Below is a small trained network, with its code and all its weights. Each question gives an input and a class and asks what happens when units are switched off, that is, made to give their printed mean instead of their output.

import numpy as np


def w(rows, s, z=0):
    codes = np.array(rows[::2]) - 128.0
    scale = np.full(codes.shape[1], s)
    scale[-1] = z or s
    return codes * scale


def f(y):
    return y / 2 * (1 + np.tanh(0.7978845608 * (y + 0.044715 * y**3)))


def log_softmax(a):
    a = a - a.max(-1, keepdims=True)
    return a - np.log(np.exp(a).sum(-1, keepdims=True))


def net(x, mask):
    res = np.array(x, float).reshape(1, 3) / 4 @ E
    y = f(res @ A[0][:, :-1].T + A[0][:, -1])
    res = res + np.where(mask, y, B[0][:, -1]) @ B[0][:, :-1]
    return log_softmax(res[-1] @ U[:, :-1].T + U[:, -1])


A, B = {}, {}
E = w([
[195,68,130,1],'x0',
[93,46,254,179],'x1',
[55,207,220,5],'x2',
],0.0093)
A[0] = w([
[168,89,113,136,172],'n1',
[188,32,68,186,173],'n2',
[166,194,91,112,71],'n3',
[44,249,207,43,148],'n4',
[158,59,138,67,90],'n5',
[104,125,97,181,114],'n6',
[113,172,193,78,114],'n7',
[159,125,180,161,115],'n8',
[100,70,222,151,124],'n9',
[168,186,100,121,206],'n10',
[217,76,137,26,73],'n11',
[132,48,108,63,23],'n12',
[147,188,85,111,187],'n13',
[75,175,151,189,9],'n14',
[138,217,115,167,103],'n15',
[61,250,148,222,1],'n16',
[126,57,241,160,131],'n17',
[92,172,150,96,205],'n18',
[138,149,149,93,134],'n19',
[170,104,90,168,174],'n20',
[107,184,42,88,160],'n21',
],0.011,0.0017)
B[0] = w([
[145,136,153,153,161],'n1',
[235,107,168,177,229],'n2',
[79,93,70,97,168],'n3',
[245,71,157,197,247],'n4',
[69,197,167,147,178],'n5',
[141,142,182,143,161],'n6',
[195,129,136,171,183],'n7',
[133,125,104,102,143],'n8',
[99,73,33,68,183],'n9',
[115,94,74,101,167],'n10',
[41,225,189,124,215],'n11',
[83,181,182,147,171],'n12',
[106,77,77,91,174],'n13',
[75,183,164,124,167],'n14',
[92,142,135,90,165],'n15',
[61,233,207,118,204],'n16',
[91,92,3,62,194],'n17',
[164,103,131,158,170],'n18',
[131,126,133,148,150],'n19',
[181,85,149,143,182],'n20',
[94,71,42,81,194],'n21',
],0.018,0.014)
U = w([
[233,90,128,157,177],'0',
[87,77,2,37,203],'1',
[68,217,159,103,3],'2',
],0.0093,0.00075)

Each question gives the input, the list of numbers given to net, and the class t.
The units are the neurons (one row each of A and B). Each row of codes is followed by its name. A weight is (code - 128) times the scale printed after its matrix; where a second scale follows, it is the last column's (A, B and U).
mask holds one flag per neuron, in row order. A switched-off neuron (its flag False) gives its mean, the last column of its row in B, instead of its output. The means were averaged over made-up inputs and are rounded, as every weight is.
A unit's drop is (log p(t) with every unit on - log p(t) with that unit switched off) / (log p(t) with every unit on - log p(t) with every unit switched off).
unit that matters most: the unit with the biggest drop
top k neurons: the k neurons with the biggest drops, biggest first
drop when u is switched off: that unit's drop, to one decimal
input [-8,1,8], class 0: top 2 neurons -> (n4 n11)
input [-6,-2,-4], class 2: unit that matters most -> n16
input [5,2,4], class 2: top 2 neurons -> (n11 n2)
input [-2,-7,6], class 1: top 2 neurons -> (n21 n2)
input [-8,-1,-7], class 2: top 3 neurons -> (n16 n4 n14)
input [-3,1,3], class 0: top 2 neurons -> (n11 n4)
input [-4,5,3], class 1: top 2 neurons -> (n17 n9)
input [5,4,-4], class 2: top 3 neurons -> (n4 n11 n5)
input [5,4,2], class 2: top 2 neurons -> (n11 n21)
input [-7,7,2], class 1: top 2 neurons -> (n17 n9)
input [0,-6,6], class 0: top 4 neurons -> (n4 n17 n7 n9)
input [-2,5,-4], class 1: top 2 neurons -> (n17 n4)
input [-2,-6,-5], class 1: top 2 neurons -> (n4 n21)
input [4,3,2], class 2: unit that matters most -> n21
input [-7,-8,6], class 1: drop when n2 is switched off -> 0.1
input [0,-5,4], class 1: drop when n21 is switched off -> 2.0
input [7,-3,-5], class 2: drop when n11 is switched off -> 0.8
